In the rows, zero is written as 128.
Each row of numbers belongs to one of the objects below and depends on some of the facts about them. Some rows are named. Which object is each other row?

How the objects are related:
Ξ: is of sort; γ: uses; π: belongs to class; Θ: refers to
[sodin,flokur,neris,vasta,plilas,driko,gegri,refik,driflezu,skodis,kofle,gurumil,bripas,demok,zoklan,plustul,pera,drakas,gabror,trulur,drestas,loflem,kobro,brutralan,klebra,repal,renar,sibrul,bigri,zigrin,raskete,soge,stugrirur,plazir,flabrotro,flozusto,gaklus,venuk] Ξ 464
[greflek,papok,rimesan,sivu,kigi,pledru,dagre,laklar,plupadran,draskulik,sisabrar,vusoflir,naklabem,leman,vistika,sketrun,truzogru,guron,detrim,pletru,plutin,rekil,laskik,gruklil,depus,klesten,mibrives,sukupluk] Ξ 742
[stastes,fuplon,fliflal,tofun,kunus,vatovos,teze,klevas,trunar,fludrol,trigu,nudir,motal,gipi,kulo,plilum,litul,boklak,mabredas,flibimus,stadil,skemik,tinagror,logonen,keda,fiflin] Ξ 285
[tadrul,kluklos,stopum,rike,geplun,tresto,zibram,zadom,panufak,voga,bazen,brodrir,sebel,flogro,vefon,klubil,fluflu,fosul,trarer,skoflan,latrofa,gebom,lesak,nesar,mamaskel,veflon,diskim] Ξ 279
[briklam,rostu,flebak,zomi,fogom,kuflugrom,pleber,bronuse,vaza,lukelo,sipek,besto,sketrur,zoli,zepar,pamis,stosi,skegur,zemeklom,sudrun,plomim,gipo] Ξ 597
[brevur,pluskal,trozi,sezel,gedi,sibe,lagis,brogris,fuster,graskam,kunak,plagrustek,stasum,stevedok,kesum,sugrufo,brebi,flatel,vaze,bopun,klikla] Ξ 57
[stotu,planok,stoklam,lerumil,suskozu,sostul,fosuk,sobur,zituk,nuzik,lasoklom,skoma,fikligrer,rere,stogeplor,vegon,skisus,kubezer,troflatru,brestal,togrol,kobral,siti,stila,dogrok,klabra,pegal,vupotras,plupovir,drezok,mefek,gabogrin] Ξ 254
trozi γ: briklam,skoflan
sezel γ: brestal,detrim,nuzik,zomi
kunus γ: pegal,planok,neris
rimesan γ: kubezer,vaze
gedi γ: guron,plupovir,draskulik,brevur
sibe γ: bazen,stogeplor
lagis γ: klesten,laklar
bronuse γ: kobral,flogro
trunar γ: geplun,kobral
driko γ: pleber,vaze
vaza γ: stastes,fuplon
nudir γ: stotu,latrofa,papok,fiflin
brodrir γ: plilum
motal γ: rike,repal,sostul
gipi γ: sivu,vasta
zituk γ: brutralan,sketrun,brogris
kulo γ: gegri,fluflu,vasta,trulur,voga
plagrustek γ: tinagror,diskim,leman
klubil γ: plustul,trulur
zepar γ: vupotras,bazen,zibram,logonen,skoflan
vusoflir γ: logonen,klikla,klevas,fiflin,greflek
pera γ: litul,gurumil,stosi
trarer γ: stevedok,kobral,graskam
gabror γ: stopum,geplun,sobur
flatel γ: fludrol,vefon,klesten,togrol,besto
mabredas γ: brutralan,vupotras,sivu,plupadran
kobro γ: skoma,plupovir,nuzik,kigi
troflatru γ: zoklan,skoma,trulur
klebra γ: litul,lasoklom,stoklam
sudrun γ: gebom,plomim
lesak γ: rekil,veflon
bigri γ: klikla
skemik γ: kuflugrom,tadrul,flogro
zigrin γ: kobral,drezok,brogris
dogrok γ: zoli,fosul,togrol,soge
plutin γ: pegal,demok,refik
stugrirur γ: sukupluk,papok,raskete,kluklos
laskik γ: trigu,laklar
mefek γ: nuzik,briklam
gabogrin γ: sketrun,kunak
keda γ: pamis,pleber,gurumil
flozusto γ: tinagror,pletru,stoklam
mibrives γ: tresto,sketrur,fliflal,kofle,kluklos
gaklus γ: plupovir,pletru
π 225 <- sodin,stastes,rostu,pluskal,kluklos,fliflal,tofun,pleber,plilas,panufak,voga,fuster,graskam,zituk,skoma,zoklan,vegon,trarer,sketrun,brebi,flibimus,vaze,sibrul,bopun,tinagror,plutin,mibrives,gipo
π 330 <- greflek,fuplon,flebak,trozi,rimesan,stotu,neris,vaza,gegri,lukelo,stoklam,pledru,trigu,suskozu,refik,gipi,gurumil,plupadran,sipek,vefon,sketrur,zoli,stevedok,sugrufo,vusoflir,fosul,vistika,gabror,kubezer,kobro,skegur,troflatru,togrol,renar,sudrun,stila,bigri,nesar,zigrin,logonen,gabogrin,keda,gaklus
π 236 <- tadrul,geplun,sibe,vasta,lagis,bronuse,trunar,skodis,sebel,besto,sisabrar,stogeplor,kesum,skisus,repal,lesak,raskete,dogrok,sukupluk,diskim
π 814 <- briklam,brevur,papok,sezel,kunus,vatovos,zadom,gedi,teze,driko,fosuk,motal,fikligrer,draskulik,rere,plilum,pamis,fluflu,naklabem,litul,boklak,leman,trulur,loflem,skoflan,mabredas,truzogru,guron,brestal,latrofa,kobral,siti,stadil,skemik,mamaskel,soge,stugrirur,plazir,veflon,rekil,klikla,venuk
π 948 <- zomi,fogom,tresto,kuflugrom,sivu,klevas,kigi,planok,brogris,nudir,sostul,dagre,driflezu,kulo,laklar,bripas,lasoklom,klubil,zepar,plustul,flatel,drestas,stosi,detrim,klebra,pletru,gebom,pegal,plupovir,laskik,gruklil,flozusto,depus,klesten,plomim,fiflin
π 152 <- stopum,rike,zibram,flokur,fludrol,lerumil,bazen,brodrir,kofle,sobur,kunak,nuzik,plagrustek,demok,flogro,stasum,pera,drakas,brutralan,zemeklom,klabra,vupotras,drezok,mefek,flabrotro
Θ zoklan <- sodin,zomi,planok,fosul
Θ fosuk <- sodin,flebak,fogom,zibram,flogro,skemik
Θ rimesan <- greflek,gipo
Θ kunak <- tadrul,fliflal,neris,zoli,sibrul,pegal
Θ vaze <- briklam,leman,bigri
Θ planok <- fuplon,stila
Θ pera <- rostu,pluskal,neris,demok,laskik
Θ boklak <- zomi,gedi,stasum,zoklan,trulur,klebra,logonen
Θ stevedok <- zomi,brebi,vaze,lesak
Θ stugrirur <- zomi,rere
Θ driflezu <- papok,stopum,bripas,boklak
Θ sketrur <- papok,lagis,litul,boklak,zigrin
Θ flatel <- kluklos,latrofa
Θ plupadran <- kluklos,zituk,fikligrer,sketrur,pera,truzogru,brutralan,plupovir
Θ fliflal <- fogom
Θ demok <- fliflal,bronuse,sipek
Θ mamaskel <- tofun,refik
Θ skoflan <- rike,gipi,sisabrar
Θ fosul <- geplun,flokur,nesar
Θ venuk <- trozi
Θ stosi <- trozi,refik
Θ brutralan <- tresto
Θ papok <- zibram,fludrol,rere,trarer,stosi,repal,sukupluk
Θ tadrul <- sezel,kofle,draskulik,fluflu,drestas,kubezer
Θ vistika <- sezel
Θ rike <- kunus,gebom
Θ sobur <- kunus
Θ diskim <- vatovos,kigi,stila
Θ bazen <- kuflugrom
Θ driko <- zadom
Θ vusoflir <- zadom,kubezer
Θ pluskal <- zadom,fludrol
Θ depus <- zadom,motal,fikligrer,stosi,stugrirur
Θ rere <- sibe
Θ fludrol <- flokur,draskulik,klubil
Θ zemeklom <- neris
Θ motal <- teze,flogro
Θ sisabrar <- teze,brogris
Θ plupovir <- klevas,kigi,lukelo,suskozu,zoli
Θ keda <- bronuse,plilas,driflezu,kofle,bripas,plupadran,fikligrer,truzogru,guron,soge,depus
Θ zituk <- panufak,flogro,guron
Θ truzogru <- driko,skisus,pegal,klesten,plomim
Θ skegur <- lukelo,trigu,gaklus
Θ bopun <- lukelo
Θ sipek <- lukelo,kesum,repal
Θ briklam <- stoklam,klesten
Θ flibimus <- lerumil,pledru
Θ troflatru <- trigu
Θ bripas <- trigu,flogro,vusoflir
Θ trulur <- trigu,bripas,besto,sukupluk
Θ brogris <- trigu,plustul,laskik
Θ klikla <- suskozu,plustul,brebi
Θ flokur <- suskozu
Θ guron <- dagre,loflem,vaze,zemeklom,bopun,pegal,veflon
Θ gegri <- dagre,sipek,sisabrar,plupovir
Θ sukupluk <- fuster,logonen
Θ litul <- skodis,vegon,plilum,fiflin
Θ skisus <- motal,kesum,plustul,vaze,plomim,sukupluk
Θ panufak <- sobur,vegon
Θ rekil <- nuzik
Θ stadil <- sebel
Θ vefon <- lasoklom
Θ brodrir <- stasum,pamis,plustul,gruklil,diskim
Θ siti <- stasum,vegon
Θ lukelo <- stogeplor,gipo
Θ fikligrer <- zoklan,skisus,drakas,flatel,mabredas,repal
Θ zoli <- klubil
Θ voga <- stevedok,truzogru,vaze,mibrives,diskim
Θ gipo <- plilum
Θ drakas <- plilum
Θ flabrotro <- plilum
Θ mabredas <- kesum
Θ tresto <- sugrufo
Θ gabror <- sugrufo
Θ flogro <- vusoflir
Θ dogrok <- naklabem
Θ brestal <- drakas,raskete
Θ zibram <- drakas,sudrun,sibrul,siti
Θ geplun <- leman
Θ skodis <- leman,loflem
Θ sostul <- leman
Θ bigri <- brebi
Θ zomi <- flatel
Θ plustul <- kubezer,flibimus,plazir
Θ gabogrin <- loflem,gaklus
Θ mibrives <- loflem
Θ veflon <- skegur,klikla
Θ skemik <- flibimus
Θ besto <- vaze
Θ flebak <- zemeklom
Θ plilum <- renar,klesten
Θ kesum <- siti
Θ lerumil <- stadil
Θ sivu <- stadil
Θ klevas <- skemik
Θ pamis <- nesar
Θ zadom <- dogrok
Θ sodin <- klabra
Θ fuster <- logonen
Θ pegal <- mamaskel
Θ kluklos <- plazir
Θ rostu <- drezok
Θ soge <- mefek
Θ draskulik <- flabrotro
Θ tinagror <- gruklil
Θ plutin <- gruklil
Θ tofun <- mibrives
Θ zepar <- mibrives
Θ kigi <- gaklus
Θ brevur <- gaklus
Θ klebra <- venuk

Some rows with their names:
[113 129 122 133 142 137 103  96 113 125 116 104 145  98 110 125 115 114
 147 119 123 153 127 134 124 148 137 171  99 158 121 111 134 133 110  83
 104 150 151 141 141  87 103 134 130  94 125 125 110  96 152]: renar
[155 108 129 133 131 158 107 138 149 103 132 163 119 167 128 121 140  98
 147  59 130 120 108 169 174 125 103 132 191 161 133 159 123 129 133 141
 191 161 150 157 113 131 139 169 143 177 112 107  99  95 146]: plupovir
[129 138 118 146 133 126 130 130  93 146 134 105 146 121 145 132 113 144
 142 113 118 141 102 118 142 126 112 167 112 181 149 111 128 140 116 105
 123 159 135 123 155 103  83 137 142  92 113 158 126  92 147]: skodis
[144  80 170  95 103  61  98 146 101 154 130  92 139 113 175 155 102 120
 188 106 119 163 100 189 113  93 122 174  95 167 150 121 121 167  60 153
 116 111 134 107 131 109 140 137 159  83 101 132 131 123 163]: bripas
[110 160 128 128 147 129 168  95 136 117 114 131  96 142  97 112 142 120
  95 120 144 114 125 108  95 127 141 107 129  73 138 128 116 122 173 150
 126 101 118 139  54 171 149 121 109 164 161 153 191 154  92]: sketrun
[136 141 122 129 123 135 157 178 136 131 153 146 137 147 133 139 151 163
 115 174 136 116 142 107 139 122 118  89 132 110 140 131 134 117 135 156
 153 132 115 115 148 151 143 120 121 124 113 115 120 142 105]: sibe
[109 131 119 119 148 156 119 112 140 110 100 142 120 125  91 149 124 117
 144 132 157 133 133 129 134 136 122 115 123 122 117 127 133 122 122 110
 126 132 143 151 126 110 135 118 113 142 130 126 124 122 152]: kubezer
[143 112 132  94 137 144 130 161 146 131 126 169  92 157 125 165 120 119
 108 120 149 116 130 126 149 105  98  89 174 118 129 157 110 128 135 162
 156 119 140 129 142 144 151 126 135 193 139 148 117 143 148]: klesten
[124 129 122 161 133 128 132 123  95 147 128 107 140 120 151 114 110 133
 145 101 111 138  96 120 135 121 117 169 111 177 142 113 126 142 120 117
 121 154 123 127 141 105  91 132 147  96 117 155 133  91 139]: raskete
[149 106 130 133 137 124 113 129 106 146 133 121 131 114 163 141 131 121
 136 111  83 128 125 143 148 124 125 144 155 160 130 162 128 133 122 138
 116 149 126 108 164 105 122 127 163 118 130 148 115  95 146]: gebom
[117 136 119 132 129 160 144 165 137 109 143 142 137 139 111 143 145 151
 122 176 141 122 153  97 134 140 111  87 131  97 130 132 142 114 135 138
 136 137 111 133 133 134 147 109 111 128 120 104 113 151 109]: brebi
[156 109 131 125 134 120 114 125 105 154 131 114 132 121 162 126 129 115
 139  94  91 145 119 142 143 123 126 177 135 188 139 139 126 139 110 114
 122 156 147 123 163  90 106 150 162 111 121 154 101  83 163]: drestas
[148 119 136 112 143 131 135 138 134 144 117 148  97 145 141 149 130 116
 129 106 118 126 125 131 138 104 118 127 147 144 138 151 117 130 128 151
 136 127 139 129 139 120 137 128 149 158 135 161 129 113 159]: lasoklom
[135 154 131 143 119 103 170 110 112 144 152 105 125 132 142  90 153 139
  93 121 110 120 125 114  95 127 160 150 118 118 144 117 121 126 162 144
 124 113 118 108  89 169 119 140 132 123 145 155 163 127  83]: trunar
[148 132 143 108 136 113 161 105 145 141 117 140  73 149 137 123 144 105
  94  97 110 112 135 127 107 102 146 115 155 101 139 155 108 122 169 177
 130  90 129 122  86 168 159 127 146 187 168 175 164 141 111]: detrim
[138 126 113 147 115 108 104 105 123 142 121 118 148 121 161 109 107 126
 141 105 116 124 107 144 149 125 144 172 113 179 111 106 125 133 111  88
 121 140 143 128 162 103  84 140 133 103 116 128 115  95 147]: loflem
[113 131 120 106 144 132 153 169 130 142 113 150 103 151 124 194 106 154
 121 171 180 114 111 103 141  96  83  62 124 104 136 132 111 136 129 158
 141 116 121 119 148 141 137  83 117 151 128 159 164 155 149]: sukupluk

Rows to name:
No name comes twice in this set of rows, the named rows included.
[125 105 137 111  94  96  96 145 171  98 114 163 127 166 131 142 105 113
 158 115 194  98  92 193 152  98 110  78 148  97 113 132 116 141 115 158
 187  98 127 130  98 165 157 136 105 169  99  75 154 161 129]  guron
[111 131 114 153 143 173 128 137 124 105 133 136 140 125 106 126 129 130
 132 131 137 126 125 115 145 150 108 113 143 123 130 136 139 125 142 118
 140 158 118 139 127 119 121 123 123 128 125 117 122 124 120]  fliflal
[150 118 128  96 138 139 130 150 151 125 128 172  97 159 120 156 136 120
 111 121 145 110 131 141 154 109 104  91 175 117 136 165 108 124 144 157
 166 126 151 128 131 148 152 133 133 191 137 140 124 135 143]  dagre
[106 104 161 128 104  89  95 122  99 109 131  78 168 114 128 120 105 125
 194 104 150 165  83 190 107 128 113 172  83 140 153  95 134 168  72 124
 133 130 123 135  77 121 134 150 119  61  91  84 155 130 131]  plilas
[115 134 126 129 133 152 147 165 132 115 136 142 134 133 110 149 143 157
 120 181 142 127 152  95 128 138 109  83 118  92 132 128 141 115 127 145
 127 127 107 128 137 134 147 104 108 119 122 111 121 152 110]  fuster
[164 132 146 121 113 101 169 121 136 151 150 122 108 132 160  96 174 119
  91 118  70 120 161 121  89 123 178 145 138 113 143 149 126 117 158 171
 115 100 119 105 101 164 156 140 154 140 152 149 128 132  92]  zepar
[105 133 119 153 133 169  89 100 115 107 121 109 145 115 100 103 122 104
 144  84 119 142 125 128 134 169 127 174 130 171 108 114 140 137 115  77
 120 155 149 158 142  83  95 155 131 117 130 119  87  95 156]  neris
[110 124 119 130 138 141 105 112 116 128 123 110 149  93 110 127 118 125
 134 141 120 142 134 132 126 156 139 141 116 133 116 124 135 132 119  96
 104 145 137 124 145  99 118 122 132 103 131 119 104 124 136]  nesar
[120  95 159 138 119 113 103 131  89 119 132  92 147 117 139 123 107 121
 188  94 124 159  91 174 119 124 102 167 106 154 156 120 133 164  84 126
 129 145 123 139  97 106 129 150 140  78 102 112 147 119 139]  kofle
[104 118 125 126 139 146 103 129 112 135 114 111 137  88 110 143 101 128
 135 145 128 147 137 110 120 148 124 137 112 134 112 110 134 136 105  97
  87 130 128 123 167  82 115 103 130 101 139 135 104 133 149]  fosul

The same objects again, as new rows of numbers:
Named rows:
[129 133 146 128 136 119 123 122 172  87 117 119 117 115 133 145 138 122
 106 129 112 107 144 146 106 171 103 117 105]: fiflin
[131 133 110 157 121 134 136 134 150 141 139 100 117 142 125 149 116 155
 125 138 108 113  87 129 137 130 129 114 118]: laskik
[134 144 149 130 138 130 152 121 163  97 116 105  95 119 136 151 124 140
 109 139  97  97 136 150 104 167 106 114 118]: klevas
[118 143 120 130 142 139 135 133 100 145 112 138 121 119 125 136 126 117
 150 124 131 134 118 124 126 124 122 128 115]: sugrufo
[123 145 155 121 112 132 127 136 152 112 155 123 138 118 141 143 114 142
 133 132 124 114 123 145 134 118 117 142 128]: zepar
[107 146 130 128 132 143 146 143 105 146 141 143 142 118 128 148 111 137
 167 119 136 135 111 118 144  94 132 141 123]: gabogrin
[116 141 120 123 141 142 127 136 103 135 114 142 133 119 126 136 130 115
 152 123 135 131 115 126 123 123 118 136 114]: nesar
[120 140 121 114 142 138 142 144  90 150 116 146 136 121 122 137 133 116
 159 121 136 136 118 118 126 117 123 142 121]: stila
[144 111 128 115 144 113 100 131 136 150 135 140 158 131 111 122 141 125
 125 117 146 144 120 131 136 126 117 121 106]: sodin
[145 122 135 122 137 127 127 131 122 158 134 130 137 129 124 126 124 131
 132 122 128 138 122 133 136 118 124 121 114]: plustul
[155 140 129 139 138 122 120 115 128 130 144 124 125 135 146 119 112 131
 114 134 134 129 113 154 145 128 125 107 134]: rekil
[128  78 106 147 130 101  60 157 158 110 152 148 179 132  97 117 171 136
 122 117 159 144 129  97 137 128 101 131 104]: gedi
[106  75 108 139 133 105  62 148 163 119 141 153 185 132  76 125 173 114
 120 103 167 145 124  89 129 131 100 126  79]: klebra
[117 116 140 146 110 110 106 119 195  61 152 127 122 124 142 145 143 136
 100 120 129 119 154 127 108 165 108 131 118]: mabredas
[156 134 136 117 136 122 126 125 113 139 139 128 134 139 129 116 118 138
 127 134 133 130 126 145 143 117 124 120 141]: brevur
[110 149 140 120 143 139 131 136 118 117 113 144 128 107 132 139 132 107
 146 122 139 117 127 138 116 132 107 136 113]: flebak
[107 120 112 142  54 118 130  32 117 110 108 142 115 136 148  79 106  92
 104 130 141 162 240  99 142 106 217 167 197]: soge

Name these rows:
No name comes twice in this set of rows, the named rows included.
[132 145 149 109 133 126 138 124 146 113 122 122 140 132 116 130 126 126
 121 132 133 105 123 152 128 136 128 128 138]  pleber
[ 94 120 131 135 146 124  90 126 167  70 112 152 123  93 127 149 162  91
 118 108 141 124 152 121  95 175  87 128  71]  logonen
[108 142 127 139 143 140 147 124 106 142 141 139 131 111 126 144 112 142
 159 127 138 135 114 120 146  95 131 118 111]  gabror
[127 108 125 138 108 114 110 110 148 120 154 136 151 139 118 121 132 135
 120 118 143 146 148 108 148 109 145 135 134]  stugrirur
[122 137 121 114 142 142 149 148  88 156 112 138 129 127 123 137 122 129
 161 124 126 130 111 117 122 117 121 137 121]  suskozu
[113 154 138 120 141 142 142 131 116 113 115 137 120 107 134 141 123 111
 147 127 128 114 130 141 115 131 115 137 122]  skegur
[ 85 107 100 142  43 117 110  34 130 114  86 150 129 126 139  76 125  72
 101 120 145 167 247  84 138 112 209 179 165]  driflezu
[117 152 130 121 146 144 135 136  98 144 119 139 129 115 137 137 120 113
 154 124 135 125 114 136 132 116 125 133 124]  vefon
[ 97 143 132 139 132 138 131 142 133 100 135 138 136 102 127 151 130 128
 150 125 135 114 122 123 120 129 114 139 114]  sudrun
[146 136 115 143 139 132 129 130 127 150 119 110 118 131 135 130 121 133
 124 146 114 121 106 145 136 136 120 111 123]  kigi
[113 161 141 121 137 143 147 119 110 106 124 137 116 113 146 134 114 118
 144 129 126 119 136 143 122 130 128 135 143]  zemeklom
[111 111 131 119 117 118  98 131 150 101 115 141 150 121 118 119 153 100
 116 120 145 123 151 125 115 141 119 144 115]  stosi
[117 142 131 125 128 144 136 150 103 143 145 142 140 112 134 145 113 143
 171 128 128 136 116 118 142  95 126 148 121]  troflatru

The same objects again, as new rows of numbers:
Known rows:
[177 177 137 135 179  96 108 117 151 155 163  98 168  86 137 160 112 157
 161 115  91 175 166 154  77 159 127 178 108 163 142 155 159]: zepar
[105 178  91 147 140 152 147  85 172 168  91  83 108 163 167 152 102 159
 165 177 176 130 169 148 165 151 163 124  91 166 176  99 168]: vupotras
[142  93 161 135 111  85 121  86 125 127 145 170 138 115 107  78 119  79
  96 114 107 157  83 147  93 168 116 173 107  97  83 172 113]: veflon
[ 87 162  94 133  90 170 125 126 182 116 130 106  90 157 110 151 132 134
 104 179 159  98 125 150 168  94 145 112 121 172 173  99 128]: mefek
[ 97 122 149 111 113 159 142 138  99 162 115 101 142 138 114  96 106 139
 126 129 174  88  81 120 177  92 117  89 158 150 115 106 157]: kigi
[135 172 160 111 181  69 113 119 157 100 118  80 144  90 140 160 116 157
 182 121 140 174 168  99 107 128  86 148 147 163 169  92 160]: kobro
[161  86 106 154 106 128 172 115 120 118 155 173 106 138 148 134 150  95
 107 111 110 172 148 149  93 155 153 126  96  93  86 172 111]: tadrul
[106  93 146 125 130 140 110 149 122 122 153 162 119 128 118 137 121 144
 109 129 121  97 118 135 120 127 118 103 127 102  95 142 121]: flibimus
[157 107 146 117 116 160 168 129 106 154 139 112 161 111 136 101 121  95
 122 105 158  95  95 142 138 112 120  94 134 109  90 158 154]: klevas
[100 137 140 113 109 163 117 157 118 146 131 101 145 123 106 108 125 151
 121 133 165  85  87 116 172  92 113  88 172 153 154  89 126]: dagre
[133  86 115 159  92 149 171 125 172  91 155 119 133 136 110 146 155 138
 125 100 171 139 146 142 150 144  96  91 157  97 170 157 112]: flabrotro
[162  99 112 153 109 123 163 137 142 104 153 168 113 113 130 152 161 111
 100 111 102 177 158 147  89 156 133 139 103 100  99 170 113]: sebel
[173 111  95 172  94 140 160  89 168 111 160 155 112 153 123 124 171  84
 110 108  93 176 124 149 105 165 168 135 127  92 148 171  87]: stopum
[150  89 164 114 160 143 104 162 133  87 152 163  99 102 120 141 141 125
 102 115  92 159 142 132  94 106 104 113 148  91  96 157 104]: trozi
[170 174 125 141 181  76 151  96 123 161 125  83 163  90 160 155 112 131
 179 107 105 176 171 132  83 171 132 187  93 160 106 156 161]: voga
[169 104 103 163 111 137 104 138 118 154 161 164  98 160 144 128 112 140
  96 103  88 172 124 142  90 170 169 114  97 118  90 167  79]: besto
[136  99 145 141 117 102 154 131 111 107 159 167 141 116 116 108 131  97
 113 121  96 133 118 148  86 155 108 178 116  90  84 165 130]: mamaskel

Rows to name:
No name comes twice in this set of rows, the named rows included.
[158  87 159 132 109 126 110  94 177  77 158 182 101  90 111 149 146 106
  98 121 114 183 133 155  91 171  95 135 107 123  97 166 111]  lesak
[133 168 121  85  88 166 187 155 101 163  68  83 159  86 192  82 137  69
 125 187 178  87  74 153 173  77 109 109  95 174  94  99 171]  plupovir
[110 126 169 100  89 163 135 173 116 130 123 101 156  91 112 120 107 148
 115 120 164  88  89 140 167  85  81  91 159 167 138  87 163]  laskik
[111  83 126 141  97 125 159 146 128  91 135 152 109 142 114 144 158 144
 109 111 166 139 150 121 150 136  92  92 136  95 122 142 125]  skodis
[149  96 152 113 155 122 112 141 119 103 147 157 111 103 136 143 123 118
 116 106  99 160 139 123 106 111 125 104 131  92  89 156 107]  sugrufo
[169 149 112 122 160 166 134 102 115 151 155 167 129 112 113  92 146  78
  97 136  89 134  82 157  92 137 178 144 103  85  85 164 118]  plomim
[158 113 149 131 121 149 167 136 144  92 156 160 139  97 110 124 147  97
 105 114  90 142 135 156  83 131  89 171 144  98 105 168 129]  klubil
[167 117 117 124 151 125 174  94 113 130 152 149 142 122 108 102 150  76
 111 127 111 153 112 158  91 152 151 160 123  79  99 165 138]  gebom
[ 80 175  93 101 176 134 173 109 107 162  76  76 153 169 126 156 102 154
 187 194 158  94 164 147 137  95 166 177  98 174 175  88 169]  sostul
[177  98 100 169  92 150 174 101 153 111 162 159 114 145 134 129 161  87
 112 105 114 179 128 155  93 160 159 113 112  89 115 171  99]  flogro
[117 109 106 153  96 103 157 173  93 159 143 158 171 165 112 105 103 157
 116 105 102  85 122 139  96 108 133 115 124  93 104 123  98]  plilum
[140  98 127 150 112 105 140 129 110 103 154 167 141 110 110  90 149  98
 107 119  90 138 104 141  88 153 117 182 117  90  85 161 100]  zadom

